Here is a tiny trained network, its code and every weight. The questions are about switching its units off for an input and a target symbol, where a switched-off unit gives its printed mean instead of its output.

import numpy as np


def w(rows, s, z=0):
    codes = np.array(rows[::2]) - 128.0
    scale = np.full(codes.shape[1], s)
    scale[-1] = z or s
    return codes * scale


def norm(h):
    return h / np.sqrt((h * h).mean(-1, keepdims=True) + 1e-5)


def f(y):
    return np.maximum(y, 0)


def softmax(a):
    e = np.exp(a - a.max(-1, keepdims=True))
    return e / e.sum(-1, keepdims=True)


def log_softmax(a):
    a = a - a.max(-1, keepdims=True)
    return a - np.log(np.exp(a).sum(-1, keepdims=True))


def net(x, mask):
    ids = ['αβγδζηπτψ'.index(c) for c in x.split()]
    T = len(ids)
    res = E[ids] + P[:T]
    r = norm(res)
    for j in range(2):
        rows = slice(3 * j, 3 * j + 3)
        q, k, v = (r @ M[0][rows].T for M in (Q, K, V))
        z = softmax(np.where(np.tri(T) > 0, q @ k.T / 3**0.5, -1e9)) @ v
        o = O[0][rows]
        res = res + np.where(mask[j], z, o[:, -1]) @ o[:, :-1]
    y = f(norm(res) @ A[0][:, :-1].T + A[0][:, -1])
    res = res + np.where(mask[2:14], y, B[0][:, -1]) @ B[0][:, :-1]
    return log_softmax(norm(res)[-1] @ U[:, :-1].T + U[:, -1])


Q, K, V, O, A, B = {}, {}, {}, {}, {}, {}
E = w([
[126,129,150,117],'α',
[145,126,118,123],'β',
[107,122,141,108],'γ',
[132,122,117,110],'δ',
[100,116,127,107],'ζ',
[112,113,103,111],'η',
[135,120,95,122],'π',
[129,119,105,114],'τ',
[69,36,165,255],'ψ',
],0.02)
P = w([
[178,109,146,142],'0',
[98,228,131,177],'1',
[154,170,130,137],'2',
[214,26,166,138],'3',
[141,139,136,175],'4',
[134,254,112,121],'5',
[199,152,140,73],'6',
[167,68,162,186],'7',
[156,187,129,248],'8',
[127,188,125,76],'9',
],0.009)
Q[0] = w([
[99,146,137,177],'head 0',
[138,3,151,255],'head 0',
[144,66,152,79],'head 0',
[182,130,104,99],'head 1',
[145,123,143,165],'head 1',
[171,116,149,143],'head 1',
],0.02)
K[0] = w([
[171,109,118,76],'head 0',
[143,253,102,17],'head 0',
[71,219,97,208],'head 0',
[140,131,141,118],'head 1',
[136,96,128,213],'head 1',
[75,136,122,158],'head 1',
],0.013)
V[0] = w([
[247,172,193,145],'head 0',
[66,130,225,61],'head 0',
[101,101,81,21],'head 0',
[94,125,140,179],'head 1',
[114,160,131,124],'head 1',
[95,74,129,236],'head 1',
],0.013)
O[0] = w([
[138,50,75,26,254],'head 0',
[41,122,254,74,170],'head 0',
[170,54,226,223,118],'head 0',
[123,153,34,147,108],'head 1',
[142,40,128,97,130],'head 1',
[70,154,15,54,81],'head 1',
],0.01,0.0051)
A[0] = w([
[9,89,146,28,117],'neuron 0',
[104,77,203,140,136],'neuron 1',
[153,149,67,132,221],'neuron 2',
[169,100,168,128,34],'neuron 3',
[23,120,78,169,205],'neuron 4',
[150,104,139,120,5],'neuron 5',
[150,113,95,242,63],'neuron 6',
[146,202,137,25,111],'neuron 7',
[138,156,160,253,111],'neuron 8',
[142,48,145,157,61],'neuron 9',
[168,227,139,105,5],'neuron 10',
[79,185,83,143,255],'neuron 11',
],0.016,0.0046)
B[0] = w([
[67,186,90,139,251],'neuron 0',
[168,84,148,134,185],'neuron 1',
[143,71,114,137,163],'neuron 2',
[152,192,118,107,147],'neuron 3',
[81,200,79,5,154],'neuron 4',
[142,155,166,130,130],'neuron 5',
[114,211,113,97,177],'neuron 6',
[98,110,88,132,205],'neuron 7',
[77,105,91,167,191],'neuron 8',
[140,173,142,63,157],'neuron 9',
[129,182,115,107,143],'neuron 10',
[122,167,145,54,157],'neuron 11',
],0.015,0.014)
U = w([
[102,50,171,141,255],'α',
[157,116,75,132,92],'β',
[92,111,206,78,122],'γ',
[105,177,132,195,101],'δ',
[129,8,90,117,198],'ζ',
[30,120,102,72,146],'η',
[172,149,162,45,170],'π',
[142,173,101,95,68],'τ',
[113,110,130,109,49],'ψ',
],0.014,0.0044)

Each question gives the input, a string of symbols that net reads in full, and the target symbol t.
The units are the heads (3 rows each of Q, K, V and O) and the neurons (one row each of A and B). Each row of codes is followed by its name. A weight is (code - 128) times the scale printed after its matrix; where a second scale follows, it is the last column's (O, A, B and U).
mask holds one flag per unit, heads first, then neurons. A switched-off unit (its flag False) gives its mean, the last column of its rows in O or B, instead of its output. The means were averaged over made-up inputs and are rounded, as every weight is.
A unit's drop is (log p(t) with every unit on - log p(t) with that unit switched off) / (log p(t) with every unit on - log p(t) with every unit switched off).
The circuit of an input: a set's keep is (log p(t) with only the set's units on - log p(t) with every unit switched off) / (log p(t) with every unit on - log p(t) with every unit switched off). Starting from the 12 units with the biggest drops (on a tie, the unit counted first), units are removed one at a time, each time the one whose removal leaves the highest keep (on an exact tie, the one counted first), for as long as the keep stays at least 0.8.
units of the circuit, in order: the units of the circuit, biggest drop first
most important unit: the unit with the biggest drop
k most important neurons: the k neurons with the biggest drops, biggest first
heads that matter: for each layer, one digit per head in row order, 1 if its drop is at least 0.15 and else 0, layers parted by /
drop when u is switched off: that unit's drop, to one decimal
input α α δ β δ, target π: most important unit	neuron 9
input π δ α δ η δ α η α β, target δ: units of the circuit, in order	(head 0; head 1)
input η δ δ δ α ζ π π α η, target β: units of the circuit, in order	(head 0; neuron 0)
input α τ α α, target τ: units of the circuit, in order	(head 0; neuron 6)
input α τ ζ α δ δ α η, target π: 2 most important neurons	(neuron 9; neuron 0)
input ζ α η α ζ β α η, target ζ: units of the circuit, in order	(head 0; neuron 0)
input η α γ, target δ: heads that matter	10
input α α γ β ζ, target γ: units of the circuit, in order	(head 0; neuron 1)
input η π α π δ ζ α, target π: units of the circuit, in order	(head 1; neuron 0)
input β α η α π, target δ: 2 most important neurons	(neuron 6; neuron 8)
input η α α β δ β, target ζ: units of the circuit, in order	(head 0; neuron 0; neuron 2)
input η δ α τ, target π: units of the circuit, in order	(head 1; neuron 0; neuron 9)
input η α ζ α α η α α, target δ: 2 most important neurons	(neuron 8; neuron 6)
input α β ζ β α β π η α, target β: units of the circuit, in order	(head 0)
input α τ β δ η π, target π: 3 most important neurons	(neuron 0; neuron 8; neuron 7)
input η ζ α, target δ: drop when head 0 is switched off	1.5
input α δ γ α α β α η, target ζ: drop when neuron 4 is switched off	0.1
input α α α α π γ α β, target γ: drop when head 0 is switched off	0.7
input η α η, target δ: drop when neuron 0 is switched off	0.0
input η γ α ζ, target γ: 2 most important neurons	(neuron 1; neuron 8)
input α δ π η, target π: most important unit	head 1
input β α α γ α τ ζ η, target τ: 4 most important neurons	(neuron 6; neuron 9; neuron 0; neuron 8)
